[128 = 0]
(14) [136  95 109 193 130 107 168 158 164 110  97 143 152 145  96  85  90 159
 199  95 111 136 107  68  96 105 107 140  77 121]
(11) [185 144 150 115 129 174 138 110 114  96 121 157  99  94  89 107 163 142
  98 114 111 105 143 116 186 136 123 109 153 126]
(16) [120 130 146 117 119 141 137 125 143 143 140 129 126 125 122 134 124 121
 123 139 141 137 155 137 130 129 145 123 148 137]
(16) [134 105 132 165 185 116 157 125 127 127 131 123 150 150 146 142  99 139
 139 137 106 130 158 123 123 139 142 147 105 155]
(11) [151 142 142 134 165 130 122 133 101 128 126 144 145 117 134 155 133 136
 117 109 106 125 109 123 132 126 134 144 125 135]
(14) [115  92 134 178 106  90 110 148 168 131 143 125 125 122 160 107 138 113
 107 132 136 149  95 109  91 115 154 182 140 125]
(16) [152 110 152 194 168 107 102 116 142 127 168 108 109 133 175 152  73 143
  90 148 125 155 155 116 137 141 171 139 151 204]
(16) [110  83 155 166 142  89 155 152 162 149 121 124 158 120 145 119 108 123
 160 130 120 163 162 114  71 108 124 169 109 134]
(16) [116  95 159 171 141  96 146 136 170 144 143 119 146 122 161 122 105 124
 136 144 133 161 188 125  93 126 158 153 133 170]
(11) [136 155 162 119 142 144 174 127 152 127 108 131 149 127  85 112 163 114
 115 123 107 129 127 129 135 135 149 136 153 108]
(15) [147  78 119 136 109 175 172 127 145 123 133 156  82 130  77 102 114 147
 144 144 118 111 133  93 159 126 130 140 136 100]
(15) [120 162  73 130 105 108 115 105 131  66 103 100 129 165 139  64 199 103
  92 120 143  83  79 148 150 149 124 109 115  97]
(16) [ 89  55  69 182 194  86 162 137 118 147 134 100 147 199 173 161  31 152
 199 161 108 128 141 117  85 135 124 159  51 146]
(11) [157 147  76 146 183 131 160 102  87  60  85 119 145 176 125  95 147 135
 132  94 115  66 105 128 157 130 102 116  68 102]
(16) [131 154 145 158 133  97 112 120 158 110 116  85 124 146 122 105 134 110
  87 126 118 150  86 125 123 131 129 126 150 126]
(15) [209 184 151 179 236 150 112  84  75  63 115 117 148 173 118 149 113 143
  60  76 104 101  96 118 194 127 113 103 105 154]
(14) [123 163  76 122 135 134 108 122  87 100 117 143 173 168 141 135 129 139
 158  86 159  88 107 137 138 122 105  89  65 131]
(14) [165 179  96 198 216  64 113  86 110  45  95  49 132 180 183  96 128 124
  68 112 102 103  92 141 146 153 136 114 106 164]
(11) [184 126 157 178 200  99 138 109 125  92 121 105 113 104 155 117 129 146
  87 141  68 134 163 119 153 163 147 139 146 182]
(14) [160 114 166 156 158 139 145 117 146 125 135 116  93 125 103 126 121 129
  82 149  90 143 118 110 154 140 148 153 171 128]
(11) [106 132  96 149 168 120 151  96 134 113 146  88 130 195 170 131 122 106
  93 161 147  99 138 162 141 153 187 139 129 143]
(11) [147  89 188  97  62 148  89 171 139 176 143 184  91  29  80 141 146 147
 136 135  90 181 115  87 124 121  89 147 177 111]
(15) [154 191  93 131 167 134 131  76 105  61 112  89 127 177 136 102 148 126
  87 122 133  80 133 158 188 164 138  69 119 152]
(11) [104 119 105  92 104 128 129 122 120 135 129 115 106 125 142 124 141 114
 131 150 142 116 141 153 123 131 123 126 132 108]
(11) [135 110 188  76  65 205 150 160 149 175 138 211 127  74  32 135 170 129
 142 118 121 145 120  98 144 109 117 145 169  73]
(16) [169 122 103 182 190 108 141 115  93  69  96 124 147 149 159 104 118 141
 132  80 126  92 125 112 126 101 103 140  64 131]
(14) [109 139 127 139 104  61  85 120 157 112 131  74 109 108 189  93 173  98
  76 159 128 147 129 158 108 157 146 133 165 152]
(11) [116 123 155 101  76 158 156 136 181 162 137 127  86 110  62 115 118 129
 134 165 117 158 135 115 139 141 147 116 190 115]
(15) [136 213  81 126 150 101 149  99 120  69  78  71 136 161 146  84 135 118
 125  94 152  88 116 156 128 123 144  80 113 136]
(15) [134 100 102 173 153  70 120 140 123 124 121  95 103 113 193 129  65 148
 155 127 124 141 137 113  80 107 134 151 108 165]
(15) [110 210 123 103  81 154  72 129 128 125 147 157 180 154 112 143 179 110
  98  91 177 116  63 145 152 135 152  87 140 129]
(16) [ 89 103 149  88 140 152 216 136 149 168 125 156 181 130 105 135 148 118
 183 157 119 126 222 153 113 148 150 140 117 120]
(16) [134  71 135 147  66 115 101 162 149 132 126 160 106  78 118  93 134 141
 156 114 128 152 116  84 101  99  81 150 118 107]
(16) [ 83  65 215 103 116 158 186 181 173 248 157 176 160  90  84 196  60 129
 203 149 129 204 198 110  58  85 144 180 150 122]
(16) [115 110 187 117  63 135  97 150 176 180 165 142  99  75 113 140 120 121
 112 151 142 187 144 117 111 118 144 137 194 143]
(11) [145 169  97 139 137 101 108 103 114  83 107  84 113 138 158 102 109 136
 125 111 146 113 141 141 136 127 113  76 112 161]
(15) [ 68  88 149 133 113  85 184 154 199 165 125 122 176 124 132 100 167 104
 162 177 101 163 181 140  77 165 158 166 137 128]
(15) [118 149  72 123 129 146 155 112 121 103 120 127 141 177 121 113 120 138
 158 123 150  86 132 136 150 142 141  91  96 131]
(14) [ 88  93  92 132 167  85 166 142 122 151 119 106 151 147 169 146  97 134
 185 160 102 129 156 141  82 146 138 155  90 138]
(16) [105 155  93  97  86 108 100 126 127 116 120 111 121 124 144 105 174 113
 118 136 137 115  99 151 128 148 126 109 136 115]
(14) [118 110 114 175 151 132 146 140 136 142 149 147 164 166 148 155  52 150
 179 108 165 130 154 109 103 101 157 131  86 170]
(14) [170 182 126 104 104 188  93 101  94  88 124 152 115 136  85 120 142 134
  98  77 169  94 102 125 189 104  93  67 124 114]
(11) [129  99  99 136 152 128 111 117  99 130 156 122  99 142 167 156 113 133
 105 160 119 110 117 135 146 148 149 151 129 138]
(15) [164 152  63 172 214 128 130  86  68  62 114 102 138 203 160 136  74 159
 133 101 132  71 127 131 171 136 115  85  55 165]
(14) [157 177 130  67  85 179 112 109 105 107 116 137  78  99  85 110 180 114
  81 111 144  97  90 140 176 117 118 100 173  82]
(14) [153 175 126 117 157 133 169 122 115 111  91 112 121 120 117 119 119 128
 133  96 128 108 120 131 120 100 146 125 136 117]
(15) [168  98 156 168 166 112 115 123 126 123 146 122  93  95 156 138 109 146
  93 150  89 146 149 111 142 145 146 154 156 171]
(11) [161 157 111 151  96 130  49 116 130 118 163 100  44 121 129 144  60 164
  92 142 133 149  78 102 172 144 144  74 180 187]
(15) [143 199 146  38 131 194 143 113  77 124 102 161 153 118  69 147 197 111
 110  95 128  90 110 160 172 124 105  97 137  73]
(14) [119 148 115 122 160 143 149 135 107 145 138 148 161 147 145 169 120 126
 136 115 140 106 111 138 119 120 179 152 121 131]
(15) [146 124 102 177 156  97 119 114 128  84 122 103 121 150 160 100 131 132
 104 127 116 112 111 121 138 143 135 134 113 145]
(14) [ 85 106  90 133 138  98 181 150 151 160 128 118 145 140 154 137  86 143
 202 162 117 133 165 131  84 149 175 141 113 158]
[148 174 184 106 170 122 121 125 109 126 108 130 169 101 116 145 190 110
  85 113  84 141 119 147 138 145 115 134 147 122]	(14)
[ 99  40 152 152  60 105  94 182 177 192 181 169 102  68 152 142 119 136
 144 171 120 185 126  91  82 130 157 194 167 143]	(15)
[ 91 103 119 147 133  65 131 136 148 135 132 104 155 119 205 116 139 112
 142 152 137 141 184 155  77 141 152 153 114 163]	(16)
[144 121 113 165 141 133  88 104 126 117 177 111  84 153 165 150  94 138
  72 160 138 122 117 128 169 155 177 125 159 177]	(11)
[152 125  95 172 116  94  59 114 117  71 127 107 101 138 159  91 153 131
  80 117 125 116  69 114 152 140  95 119 114 131]	(11)
[160 196 146  95 166 194 123  98  78 123 141 151 151 147 106 180 110 138
 110  95 156 101 151 150 183 122 138  73 128 156]	(14)
[126 147 104 141 138 107 114 115 123  95 121 113 145 151 151 108 165 117
 103 126 126 108 109 142 140 152 132 121 115 132]	(15)
[103  93 155 131 117 120 133 161 150 185 153 150 144 102 137 164  91 138
 169 146 125 169 161 117  88 122 147 153 136 154]	(15)
[117  63 133 174  77 101 102 134 183 131 155 109  73 117 145  90 115 121
 104 165 138 160 126 104 114 126 132 157 157 131]	(14)
[ 92  78 134 164 153  72  90 142 131 144 150 126 181 146 179 148 153 117
 120 158  96 156 125 136 101 166 109 168  94 143]	(14)
[143 128 163 175 148  81 119 138 164 122 118 103 130 112 128 110 135 130
 103 137  77 169 106 106 115 149 133 147 153 149]	(11)
[131  99 148  93 165 109 186 126 128 146  94  87  79  91 110 121 143 118
 123 183  46 142 143 139 116 153 118 168 166  88]	(14)
[105  85 150  99 126 184 176 163 138 213 159 177 121 126  66 197  77 147
 175 162  98 152 111 100 121 128 162 170 156 103]	(11)
[109  98 132 146  85 132  96 135 157 154 170 133 108 132 136 140  84 136
 135 148 161 156 144 116 123 124 139 118 142 159]	(11)
[134 151 204 106  99 148  87 146 140 165 147 156 139  84  98 158 159 110
  85 114 129 171 100 124 126 111 126 141 180 117]	(15)
[116 123  89 179 155  84 162 131 138  95  95 104 167 168 166  91 100 126
 172  90 160 110 140 123  78  91 125 137  61 131]	(16)
[127 146  84  65  54 170 126 135 110 114 104 159  99 110  77  95 173 130
 152 106 147  89  81 123 149 114  94 101 125  62]	(14)
[119 144  69 111 121 132 136 118 108 112 121 115 109 151 144 122 119 131
 142 129 149  90 112 141 135 130 144 113 115 121]	(14)
[141 166 170 143 161  93 157 142 154 127  99 114 160  99 126 115 157 119
 117 115  89 151 124 126 101 135 161 151 156 141]	(14)

<55> [170 150 106 138 105 141 169 174 111  98 128 101 162 128 109 115 122 148
  95 122 155 106 129 119 141 155  98 142 144 135]
<55> [136 182 132 116 109 139 143  97 125  68 163 112 177 141 118 161  78  94
 115 145  96 149 123 127 133  88 103 106 142 136]
<55> [159  99 105 163 137 178 143 129 111 187 143  87 121 102  99  72 179 165
  98 110 143 122  96 123 122 159 177 147 135 103]
<54> [150 138 121 109 153 100 129 151 155 127 136 144  80 137 118 137 128 141
 152 127 146 133 147 132 110 156 147 136 114 102]
<55> [167 183 104 117 112 127 150 119 137  81 181 134 138 137  99 156  84 153
 109 127 133 164 140 131 129 126 155 135 118 135]
<59> [ 99 132 172 130 155 155 139 117 136 170 134  97  77 130 148  95 165 123
 175 122 115 145 119 162 114 137 140 130 152  91]
<59> [194 173 130 153 109 164 136 145 103 175 125 151  90 164 109 104 183 178
 114 107 154 139 123 152 107 158 131 139 163 105]
<54> [189 164 111 128 152 162 153 115 127 139 181  75 139 114  96 117 151 134
  97 147 117 137  91  94 113 137 151 108 143  90]
<51> [141 139 125 128 147  98 103 148 127 145 115 155 136 140 123 147 152 127
 126 135 136 113 149 116 117 127 116  93 129  87]
<55> [ 98  92 125 128 183 118 112 127 131 174 127 116 160  83 127 118 162  99
 130 131 105 112 139 135 129 129 131 105 127  81]
<51> [194 137 130 146 128 150 157 125 145 128 151 134  83 111 119  86 135 131
 108 115 145 143 107 143 125 175 136 160  96 127]
<51> [152 121 129 135 174 140 116 156 122 187 133  86 154 132 108  95 191 157
 105 126 151 120 111 122 102 147 166 118 171  53]
<51> [ 73  78 118 126 130 134 125  87 144 106 145  85 125 106 125 129  87 100
 148 138 101 128 109 103 135  97 168 126  98 143]
<51> [133 157 159 142 124 129 129 148 120 133 110 139 132 154 138 119 147 119
 135 119 137 124 143 156 123 132  91 114 151  96]
<59> [107 104 135 104 161  94 104 114 151 122 132 140 148 102 147 144 115  99
 126 144 114 133 129 118 132 117 132 120 105 132]
<55> [150 107  98 161 117 122 126 171 117 146 120 141 149 127 103 102 143 187
  90  95 182 119 150 139 135 160 165 152 117 110]
<54> [101 101 104 146 111 119 146 178 111 109 104  93 168 123 119 120 119 143
 120 119 154  85 147 108 149 134 114 125 131 124]
<49> [147 152 135 119 147 138 127 107 126 134 143 135 159 114 123 134 134  94
 114 135  98 138 123 148 123 121 103 115 144 113]
<49> [184 187 174 133  84 131 118  79 148  49 148 162 127 181 140 139  68  87
  99 140 128 172  95 134 118  98 105 125 107 151]
<49> [162 121  68 123 111 154 136 139  94 159 125 126 137 118  93 137 152 176
 101 126 128 111 116 102 126 140 143 147 155 163]
<51> [141 142 150 109 121 115 129 116 146 101 121 160  92 134 153 139 108 101
 143 138 120 137 122 134 127 133  95 139 111 163]
<49> [ 41 105 165 123 120  68  91 107 145  89  94 163 123 132 185 173  90  70
 172 152 104 114 156  99 151  75  83  75  78 151]
<54> [175 198 153 102 128 118 140 119 147  84 150 153 115 153 134 154 103  99
 133 143 117 154 130 145 116 128  89 121 133 127]
<59> [117 125  83 122  93 151 136  89 116  92 152 104 138 132  93 159  77 127
 127 138  99 132 113  98 130  90 156 128 126 167]
<55> [147 147 110 149 100 133 138 144 115 105 144 123 168 141 106 127 109 168
  91 112 158 138 139 129 139 127 150 135 129 125]
<51> [ 99 145 159 120 176  90  97 141 145 153 119 155 129 146 133 143 149 100
 166 124 121 132 175 170 107 121 119  90 142  43]
<51> [138  97 124 114 178 108 113 148 144 158 130 115 149 103 128 112 156 135
 109 132 144 121 120 119 119 151 154 134 127  98]
<59> [161 135  76 159  45 183 141 114  86 109 122 115 113 177  75 131 105 168
 111 115 135 116 102 102 120 108 149 146 150 170]
<59> [110 136 114 164  70 136 140 129 105  88 111 141 141 148 114 138  91 117
 131 112 127 111 154 135 147 106  96 116 115 143]
<54> [122 114 110 103 127 145 147  99 133 112 149  91 112 102 130 138 109 116
 136 153  98 128  92  87 134 119 136 136 120 177]
<59> [123 130 154 114 162  99 121 161 137 149 109 147 135 118 155 124 157 123
 135 127 140 122 149 149 129 150 100 126 137 107]
<49> [181 141  91 131 107 162 123  79  99 149 148 159 150  99 112 143 141 130
  74 141  93 139  94 101 136 114 122 125 123 183]
<54> [117 108 128 167 115 126 106 119 121 128 132 147 187 124 117 109 115 138
  85 100 148 142 144 158 142 116 159 132 108 108]
<59> [ 96 141 151 113 118 135 133 114 136 106 126 120 104 155 136 137 100 111
 170 126 112 142 133 157 119 111 123 138 147 134]
<59> [154 224  59 114  75 181 163  20 119  59 246 119 123 138  50 208  32 133
 131 141  50 203 128 120 124  58 192 109 119 161]
<55> [169 120  82 165 129 145 160 163 118 144 163  93 153  95  89  90 147 193
  76 105 173 124 131 112 143 169 184 144 109 101]
<51> [ 44  55 142 111 168 101 121 131 159 106 117  77 160  95 146 116  93  77
 158 133 116 107 133 132 138 116 138 132 112 112]
<49> [171 171  66 118 145 199 163 103  94 186 197  85 145 101  60 130 165 182
 108 120  93 159 116 143 112 135 189 140 188 107]
<54> [119 123 140 114 136 174 131  99 124 160 138  94 101 139 123 108 145 135
 149 125 108 150  93 151 105 124 162 156 173 131]
<54> [119 134 137 147 133 122 128 159 125 127 124 104 155 148 119 115 135 140
 125 117 154 118 144 136 125 130 135 114 144  75]
<55> [106 143 134 136 106  79 119 134 136  80 127 169 146 127 152 164  90 123
 122 134 139 130 165 109 158 108 105  98  77 147]
<49> [150 166 120 114  65 123 134 136 122  53 115 149 131 188 117 163  65 135
 126 128 142 132 131 127 125 109 102 148 143 179]
<59> [193 185 137 120 135 166 179 107 160  87 206  75  92 135 102 103  99 138
 121 129 135 179  93 140 110 153 175 156 126 107]
<55> [160 140  92 140 142 129 163 191 108 152 138 106 166  96 107 111 167 181
  92 115 162 107 151 120 146 173 127 132 141 104]
<54> [ 91  80 111 114 170  81 129 180 156 128 117 118 131 102 124 121 120 138
 150 115 157 106 170 140 133 160 152 145 107  95]
<49> [110 132 130 140 104 135 139 169 100 126  97 103 156 152 131 123 141 149
 128 122 148 100 136 122 136 125 100 123 167 127]
<49> [140 147  84 100 123 131 135 118 115 108 148 126 170 119  97 169 101 127
 113 140 100 129 133 118 129 110 125 127 149 151]
<49> [ 93 101 156 143 126 104 114 118 133 116 107 147 147 101 171 125 121  90
 122 136 121 116 132 116 156 114  91 106  86 148]
<54> [163 128  87 157  94 178 155 154  94 145 128  85 132 149  79  99 147 182
 106 107 155 110 112 121 119 147 156 151 166 119]
<59> [195 149 150 169 127 145 167 143 153 101 164  98 111 121 124  67 127 134
  90 115 173 142 104 129 132 174 143 141  87  91]
<54> [138 134 126 130 118 151 133  95 134 106 161 111 147 128 113 121  97 128
 107 124 121 158 107 138 126 115 163 146 126 137]
<51> [ 59 118 154 125  97  90 123 130 132  64  86 152 143 138 166 161  71  65
 165 135 109 103 162 133 155  92  51 106 104 163]
<51> [117 164  91 155  68 170 140  99  86 127 148 124 124 156  92 156 115 167
 133 118 110 140 138 118 134  88 152 109 146 145]
<51> [122 140 125  98 152  98 125 148 153 105 115 123  81 162 111 158 111  88
 190 144 116 103 150 125  96 128 106 106 138  83]
<55> [169 150 119 135 123 168 132 106 112 175 146 139  93 132 111 115 166 162
 119 119 122 152 108 141 112 141 156 142 148 130]
<49> [ 82 104 161 153 128 117 130 138 135 132 112 121 114 117 163 103 136 124
 146 118 143 123 140 134 147 132 123 121 101 120]
<59> [108 157 107 102 119 159 142  78 124 106 161 112 122 138  95 165  85 100
 164 134  69 151 130 151 114  90 137 127 157 137]
<55> [ 85  79 150 147 142  98  93 131 124 150  75 162 148 107 161 123 148  74
 134 130 116  90 144 129 142 117  75  97 104 118]
<54> [ 88 117 154 100 170 115 127 121 144 133 131  98 136 103 157 134 136  91
 154 152 100 124 121 118 130 118 111 108 135 118]
<49> [128 134  83  99 111 121 140  95 140  89 160 162 112 105 107 170  67 129
 136 127 100 154 146 138 139 120 149 157  96 189]
[174 128  81 140 134 165 169 173 110 159 149  86 141 111  79  89 158 193
  98 100 162 122 128 144 124 180 170 170 160 105]	<51>
[ 81 146 141 112 156 116 143 111 146  99 164 109 163 101 132 146  92  89
 151 131  94 149 159 161 141 108 123 111 124 101]	<49>
[159 130 114 152 101 140 112 118 110 140 115 160 125 145 110 126 137 135
 106 119 133 124 123 127 122 124 127 126 125 132]	<59>
[156 138 169  98 166 103 112 124 170 120 141 145 110 136 151 119 125 115
 126 136 142 160 112 148 108 147 141 147 120 115]	<59>
[129  96 146 150 146 164 142 149 119 156 126  53 170 116 129  64 164 141
  97 119 153 115  88 128 127 147 149 146 161  97]	<51>
[ 74  64 131 117 152  62 108 162 154  97  92 128 158 100 158 138 101  95
 136 140 144  87 150  97 150 127 106 116  83 133]	<49>
[ 77 103 148 137 115 129 105 121 118 154  96 120  88 155 152 129 149 138
 166 134 128 116 120 104 123 104 137 109 135 133]	<54>
[127 141 128 151 108 172 138 120 101 163 117 121  98 150 111 112 156 135
 151 112 114 124 127 155 115 126 122 128 163 111]	<59>
[184 118  53 184  60 162 146 115 108  89 169 104 157 131  61 114  84 191
  52 108 168 132 106  77 143 124 207 145  83 151]	<54>
[144 109 100 152  68 199 129  64  82 153 127 132 129 115 118 117 135 143
  91 125  95 137  72 109 140 102 138 152 136 216]	<54>
[ 49  63 120 139 106 141 136 117 124 110 115  59 124 117 141 117 102 127
 154 136 122 103 105  80 147 100 155 128 113 163]	<59>
[120 121 141 115 147 163 125  86 127 160 147 100 119 115 133 116 148 118
 135 138  95 148  90 131 116 116 151 134 151 133]	<54>
[146 136 135 131 116 156 125 125 109 173 111 143  87 146 133 115 170 156
 135 121 131 133 111 137 115 140 129 144 157 143]	<55>
[117 129 138 182 133 118 116 182 107 151 110 106 190 152 114 100 166 153
 102 105 175 101 160 133 130 129 133  86 146  32]	<54>
[120 142 128 115  72 151 144  85 123  79 131 131  88 145 141 153  78 115
 148 142 100 142 101 108 137  99 110 143 118 214]	<51>
[180 152  84 145 132 156 163 158 112 166 172 103 127 106  91 105 167 218
  90 109 164 144 131 120 132 172 189 149 136 110]	<55>
[ 56  73 150 119 107 107 103  92 153  69 108 115 125 142 154 140  56  80
 158 139 115 126 113 113 135  82 138 135  94 170]	<59>
[ 94 100 107 151 132 137 120 102 124 145 153 113 153  99 112 122 123 140
 117 117 118 139 135 125 141 109 181 118 105 113]	<51>
[167 198 129 128  64 161 151  76 134  64 178 149  86 175 107 150  60 149
 129 119 123 192 117 152 121 107 159 157 119 175]	<49>
[ 93 123 157 167 100 123  94 134  99 175  72 190 104 158 155 125 170 135
 149 106 136 116 159 156 132 115  95 105 132 119]	<59>
[181 148 109 120 149 103 133 137 142 119 146 179 150  93 116 137 122 115
  93 124 129 136 152 149 136 158 107 135  97 124]	<54>
[164 149 107 109  83 135 140  65 144  56 169 154 106 121 124 162  52 112
 108 147 102 165  97  99 140 105 137 149  77 220]	<54>
[ 68 113 103 121 113 114 112  93 130  98 133 120 116 139 113 177  81 101
 172 144  90 119 144  97 127  74 144  92 108 133]	<51>
[110  97 119 144 143 144 146 142 127 150 143  64 130 103 126  95 151 160
 122 127 146 119 110  97 137 141 172 129 124 111]	<55>
